Each row has a class, written as a number after it.
[-587  -82 -128  -84  409  151  246  772 -176 -488 -442 -262 -400 -465
  351  -63 -352  244 -291  264  -45  303 -325  236 -239 -458  536 -266
 -239  126  -34 -223  175  219  -54  206  388]  2
[ 152  338  137 -189  134 -116  191  243  -13  -46 -413  -15  -51   57
 -103  326  -98 -114  347 -254  238  -67   99  358   69 -311   65  225
 -119  -55  -99 -159  -74   -7  113 -170 -311]  5
[ 227  451 -342  106   85 -286  468   64  409  295 -226 -136 -279 -325
 -568  259 -309  119 -286 -147   85  324  168 -203   42 -469  197    8
  184  170  389  129  -18  270  105  154 -149]  0
[ 106  198  111  191  -59  -46   84    1  131  215 -131   69  294 -160
 -217  107   71 -167  305  -84  -61 -173  153  -94  228   22  -48  320
  120  103  -18 -116   49  212    8  -13  -64]  2
[ 210  205  159  154   38 -130  -56  -31    8  287 -258  103  259 -193
 -127  251  -11 -261  415  -65   -7  -85  145  -45  286   49   23  384
  141   17   23 -196   52  245   61   54  -69]  7
[-145  444  327   60  137   96  493  160   19   45 -163   -6  173 -106
   48  251  -20  -36  160  -95  -60 -245   83   99  -24 -110   23 -115
  201   11   79 -304  200  243   81 -135  -15]  1
[  21   63  202   91  122  186  135  170    9  -74 -137  -65  274 -181
  100   -2   48  -22  137  -47 -106 -146  106 -213    3   -7 -120  144
  105  239   31 -266  101  400  126 -132 -107]  0
[ -13  203  271  131   63  176  287    1   92 -161 -143  -59  166   25
  -70  -22  -54  -93  115  -77  -55 -108  118   94   -7  -32 -170  151
   -7   99   31 -250  174  134  162 -181  -89]  0
[ 100  174  318   85  -51  118  -59 -196   77  -43  -72  127  138   -8
 -110   61  -43 -388   17   89  -85   85  -45  127  206  104 -247  115
 -114  -60  -34   55  115   33  270 -117   19]  6
[ -46  151   69   -2   87  -12   85  -29  -76  -13 -141  -33   -9   18
  -23   10  -67  -56  334  -49  -43  -62  -10    6  111 -126  -60  -35
    4  -40  -40 -182  -28  -32  -67 -139   16]  8
[  -8  -79  -18   29   -5  -48 -160 -347  117  -17   36   13  -19  -44
   88   88  -45 -124  214  135   89   60   -5   20  115  -92 -236   56
  -83 -109   -2  -86  -63 -171  195  -71  -92]  3
[ -18  -92    3   38  -53   -9  -74 -233  137 -138   14   11   19   56
  -51  -20 -165  -15   -2  241    2   44  -47   88   24  -82 -144  129
  -67  -30    0   29    2 -169  114   60   50]  2
[-148  262  372  -23   17   22  216   42  -50 -377 -205  -50  -28  -94
    1  -76  -81  -45  453  -42 -178 -109   61  150  -72 -208   14  -87
   82 -153 -117 -351  189  246  -94 -275  -28]  8
[ -59  144  175    8   90    4  124   13  -34  -80 -125    6  162    7
  -12  150  102 -134  228  -60  -74 -148  111  109  -17  -72  -11  260
   76  136   73 -176  130  229   95 -148  -34]  7
[-138  -62  182  -26   64  -21 -418 -314 -151 -273 -250  -48  -44    8
  264  104  -95  -90  177  184  -80  -27  -61  161    6 -112 -173 -312
 -133 -412  -85 -252  -64 -144   43  -45  140]  5
[   4  273  175  185   51 -118  240  -65   37  218 -352    3  209 -318
   26  254   48 -112  331  -43  -67  -98  113  -50  169   69  -65  161
  222  -30   52 -134   75  238  139    8  -12]  5
[ 137   79  -65  218  -52  -60   64 -187  298  148 -118   55  187  -51
 -239   29 -269 -188   12  193   38   97  133  -45  219   43 -165  244
   12  -13   82  100  -46  -70  267  136 -144]  4
[ -30  -54   38  140 -166   91   22  -92  146 -145   53   26  189   11
 -141   -8 -218 -170 -218  218  109   29   29   97   92  -62 -229  120
 -134   44   62    6   57 -109  243   98  -52]  2
[  26   75  117  -28   13   27  -56   79   18 -105 -188   61   33 -133
  -79   12  -76 -171  187  -12  -69   36   76    1   55  -64   37   27
   35  -58 -114 -119   28   75   42  -40   33]  4
[  48 -113   40  146 -107   43    0 -308  148  -91  116    9  113 -124
  -89   14 -154  -84   35  241   40   63  -13  -60  117  -49 -149  100
  -50  -53   64  -36   29 -123   96   32  -16]  7
[ -37 -179   -5  110  -15   31 -173 -250   14 -171  -50    4   12 -148
  -76   -8 -147  -50   42  252  -68  103  -13  -82   87   -2  -76  -26
  -43 -105   20  -63  -38  -97   11  117  159]  4
[  -2  176 -182  -99  203 -393  225  -75   67  313 -215  -61  158  100
 -245  273  -14   19  339 -306  144 -295   24  120   51 -375   13  384
    1  321  195   24 -151   41  181    7  -30]  7
[ -70  -60  -64   27  -24  -41   49  109  -28  111  143   36  -94    5
  -82   61  -74   61  -20   67  103   61   35   98  -47 -175  214  -63
   27  -54   97  -40   87  150  -99  129 -128]  6
[ 143  -24    4  182 -151   54 -132 -299  172  -57  248  -45  108  104
 -197  -61 -321 -131 -177  140   33  144  -74    5  190 -149 -184  101
 -227  -61    7   -4   14 -312   99   72  -60]  3
[ -21  105  436  168  -88   64   46  339 -123  -23   71  -16   74 -363
  121   42   36  -51   52   55 -130  -20  -51 -202   78   92  353 -232
   90 -104  -14  -16  305  209 -182   56  103]  5
[ -63 -489   34 -624  324  394  -69  462 -438 -361  -50  231 -352  899
  219  618  453  235  -77 -196  402 -158  145  622 -206  156  260 -331
 -494 -255  -22    6 -228  139 -497  -98 -259]  3
[-152 -108   17   -7  -46  -46  -96   31    5 -245  154 -244   44  200
  198  130 -281  132  -11  176   34  -43    1   10  -15 -237 -207  125
 -198   22   46  -92   31 -286   93  -81  -61]  0
[  15   81    6   70   45  -50  129  155  -42  101 -124  -12  191 -104
   59  160  163  -29  326  -46  -78 -252  190 -116  146 -117  129  281
  197  133  -33  -81   68  162  -18  -86 -132]  1
[  49 -115   55   67 -185   20 -197 -166   60 -110  -12   17   55 -109
 -102  -31 -197  -82 -114  160  -15  182   29   41  169 -119  -15   62
 -138  -64   18 -138   58  -55   75   91  -60]  7
[ 328  155  188   52  -85   -9   81   81  193   27  -85   26  195   -2
  -53  191  248 -175  509 -149  -63 -198  297 -226  260  104 -143  436
   94   22 -165   57   26  164  185 -122 -300]  0
[   7 -125 -280  175 -131  -43  -70 -186  162   21   77  -93   74 -169
  -90    3 -162 -163   83   33  -20  143  122 -270  282 -143 -161  217
   31  -24   50   17 -117 -222  100  137  -22]  3
[-123  362  442  -77   50   54  141   91   -8 -128 -215   45   45  -12
   84  174 -139  -24  145  -36    3    9   84  303   11  -36  -28   56
  132 -107  -85 -266   55   15   62 -137  -65]  3
[ -99  436    1  346 -108 -283  321 -579  380  449 -100   18  -49 -511
 -124   44  -45 -125  388  -48   20  205   91 -281  298  239 -163 -106
  286 -190   12  152 -162 -244  136  -38   88]  6
[ -65 -410   35  110  111  246   61 -265   29 -192  125   54   71  -78
  -52 -103   64    3 -114  377  155  119 -156   -7  -49  193  230  122
 -166  282  218  189   -4   42    2  257   68]  2
[ -68   19  -32   96  -47   79  -54 -242  107 -134  -59 -100   56  110
   10  -77 -175  -46  -91   78    7   57  -10  139  115 -168 -144   62
 -167   -8    9 -176  -47 -267  146  -48  -24]  8
[  -6 -125 -134  134  -72   25  -99 -252   44  -93   98 -112   74   -4
 -131  -71 -150 -100  -72  203  -19   80 -128  -63   47 -140 -245   48
 -188   43   24   32  -13 -179  120   42   38]  5
[ 115  144  180   33  -73  -52 -213 -114  -78  109  -22   -1    4 -216
  -77  148  254 -290  557 -123 -177  -37   23 -182  334   34 -187  -69
  -84 -243 -102 -152  -20  152  -30  -46  -16]  2
[-160  -37  109   40  -27  172   97 -119  141 -317 -111   26   52   81
  -74  -69 -232    6  -48  287  -24  150  125  214 -132   24 -153  114
   39  -45   28 -196   68   27  155  123  -61]  3
[ 136 -151 -258  -44   12 -123 -185 -295  197  -51  -89  -30 -118   73
 -151   65 -265 -194  205  127  163  154  -54  143  132 -182 -263  331
 -257  -58  -22   77 -158 -265  199  -43 -112]  4
[  73 -112   16   31  -73  125 -240 -332    3 -189   77   -8   -9   81
   32 -160 -206 -126  -91  143  -21   52  -66    4  134 -122 -224  -74
 -128 -112  -40  -96  -28 -270  188   -9  -16]  4
[   1  -62   13  160  -60  -56 -198 -459  239 -163   62  -11 -112 -181
 -130    1 -107 -237   78  373  -41  225  -89  -36   40   14 -373   24
 -146 -183   87  139   27 -151  239  -96   97]  6
[-171  146  127  -16   77   25  218   60   -2 -123 -120   20   26  -46
  -42  123    3 -100  249  -68   45  -87   79  114  -18  -90  -99   65
   50  114   -5 -187   40  117   93 -189  -60]  1
[ -15 -134  151    5 -159  -10 -304 -482  165 -193   52  -25   -8 -129
  217   25  -76 -122   75  282  113   10 -187  130  156   23 -356  185
 -264 -116   -1    0  -40 -378  336 -172   -7]  6
[ -57 -319   -8  221   49  -58  -38 -583   38 -215  -18   -1   66  -37
   61   -8 -160  -88  146  179   23   98   37 -107   78  -91  -28 -110
  -68  -47  200  -58   25  142  105   79    2]  8
[ 209 -100   31    7  -24  -99 -265 -324   78   23  -82  -38 -100 -197
 -111  125  -29   27  271  160   -4  232  -73  -34  174  127  -32  180
 -187 -226  -12   -2 -144 -192 -162   74   15]  3
[  17  189  222   32  -17  -15  -54 -123    5   41 -181   10  134 -104
  -51   81  121 -113  330  -67 -161  -77   89 -107  209   49  -74   60
   44   -3  -83  -90  -31   84   -4  -72   31]  2
[ 210  -60 -104  156  -48   73  -56 -306  -31  -20  -28  -40  -42   11
  -85  -50  -93 -158   99   57   89   42   58  -39  273 -103 -236    2
 -174 -224   14  -64  -53 -209  167   67 -173]  6
[  32  125  139  124   64 -123  143   70   60  172 -104   42  214 -110
   16  188    7  -22  256  -98  -92 -109  108  -68   90   67   -1  148
  126  -60   -2  -86   82  139  -24   -5   35]  3
[ 117 -144   20   45  -61  -32 -131 -196  122 -136  -16   20   52  -77
 -131   52  -91  -33  -60  217   55  104  -22   72  -16   19  -68  213
 -114    3   -7   81   -2 -114  124   67   37]  4
[  63  -86   98   66  -95  -60 -133 -276   72  -51  108  152   34 -101
 -164  108   34 -346  168  144  -64  203   54 -101  127   19  -64   76
  102  -71  132   70   52 -133  201   74   57]  5
[  28  -77   26  184   11   65 -113 -443  181 -115 -205  -38  106   41
 -117 -121 -199 -170  122  151  -36  112   82   42   95  -55 -188  133
  -47  -37   75 -132  -19 -144  179   45   47]  8
[ 173   96  158  -28  -41  -41  -93   50   97  142  -72  -28  162 -203
  -12  107  103 -108  260 -156    8  -17   61 -103  141  -37  -20  272
  -16  126  -46 -106    1  141  112 -101 -150]  7
[  22 -115  105  237  -76   -1  -11   36   26   21  -97  -31  -30  -38
  -55  104 -264    7 -100   74  330  150  119  250  108   56  111  155
 -120 -110   60  -31   86  -49   13  299 -126]  3
[  60  -47   52  -49  -47    7  -62 -140  143   10 -217  -68   71 -205
  100  -39   10  -13   77   97   21  138  101   -5  -19  -68 -162  116
  -52   48   -5 -142   29  -72  279 -114 -153]  0
[ 106  194  118   60  -47 -314 -143  -46  159   62   26   25  -23 -472
   70   23  -60 -294  580  -62  -58    5  -93 -161  153 -152   20   15
  -23 -238 -178 -121   71  -58  122 -225   -4]  4
[ 178  137  139   35   24 -140 -179  -52  -31   87   34    0   36  -84
  -13  203  116  -83  299  -80    6 -133  -61   43  149  -42  -75  181
 -127 -113  -34 -161   18   76  -22 -121 -101]  3
[-142  298  241   -1   41  126  292   22   26   -8 -235   15  225  -54
   13  105  -30  -91  194 -111  -69 -127  106  136   59  -24 -199  111
  117   45   10 -349   43   68  120 -139  -11]  2
[ 151  130  231  226 -172   -1    3   41   80  156   10   27  324 -266
 -340   60   52 -119  119  -51 -136    6  128 -209  234  127  202  198
   21  178   30  -67   96  450 -120  148 -157]  1
[ -43  162  155   58   21   18  215   74   69   65 -101   76  254  -70
   -8  114   82 -165  355  -35  -62 -181  176  -24   36  -23  -24  226
  222  133  -41 -178  131  131  160  -86  -75]  1
[ -77   14   16   79  -81  -38  -52 -184  230 -158  -61   -4   43  -28
 -158   30 -206   -3  -70  180  -41  129   78   54  -15  -83  -44  153
  -35   18   73  -36    6  -55  111   20   15]  6
[ -60  334  182   37   82    8  254   79  114  -57 -207   46   85  -81
 -125  109  -98  -61  114  -63  -70  -34   98   73  -23  -93  115  117
  147  121   48 -190  102  247   10  -75   -1]  2
[ -24  185  186  103   48   76   98   67   25  -23  -50   24  157  -17
 -131   97  -16 -163  229   10  -60 -153   57   68   92  -81  -70  208
   77   43   -7 -146  108  217   15  -45  -38]  3
[  -8  127  115  140  -63  -78  -19   67   21   79  -40   42   23 -470
 -244   96  293 -111   20 -111 -252  195  179 -314  171   32  231   42
  154  267  228 -139  133  459   41   11  -42]  1
[  33  240  199  115  -35  -41  124   -9   61   42 -193   57  186 -196
 -160  116  -21 -155  163  -98  -68  -11  159  -67  180  -24  -61   53
   91   -3    4 -140   30  102   66  -41   -7]  2
[ 144  215  318  176  -10   -5   43   26  101  125  -51  103  331 -167
 -138  232   98 -301  362 -115  -25  -62  204  -90  198   80  -51  215
  106  -18  -35 -181   50  173  130  -33  -99]  0
[ 104  -48   30   16 -152 -100 -178 -308  160  -42  -26   21  -14 -211
 -157   31 -160 -142  189  107   90  150   -5   33  172  -49 -160  180
  -44 -133  -27  -43 -122 -251  195  107  -23]  4
[  63   12  144  195 -180  127  -43 -349   96  -76  -29  -13  137  -35
 -231 -151 -222 -123 -223  231  -44  151  -13   89   77   18 -148   80
  -13  -26  109  -29   84 -142  121  132   -6]  5
[  -9 -103  -14   91   21  -56    1 -264   83 -110  -80  -27   40   14
    9   92 -165   -2   96   92   74   72   16   76   47 -107  -22   14
 -123 -102   64 -139  -29 -120   31   15    9]  8
[ 128  -68  124  255  -35   97  -21 -135  109  -56  -45   42  430 -127
 -105   17   39 -249  386    0  -98 -163  190 -176   75  178 -259  398
  103   57 -121 -166   50  279   67  -62  -48]  4
[-208  283  181   33  129  167  482  172 -158  -72 -227   95  127  -74
  -63   89 -158 -247  288  -38   70 -111   65  280   65 -185 -114  -67
   68  -65   -9 -479  132  208  138  -57  -95]  0
[-252 -137  -98  -83  127   76  -46 -274  -95 -334 -231 -118 -166 -117
   -6 -121 -144    1  225  197  -84  165  -87   71 -122 -155  -74 -208
 -131 -144  -42 -220 -112  -51  -81   37  195]  0
[  73  247  419  -40   19  122  356  307  236  160 -178   83  220 -343
  -65  163  361  143  436   50 -165 -193   91 -174 -105  368  209   91
  279   13  -63   26   86  474 -224  -69  -81]  5
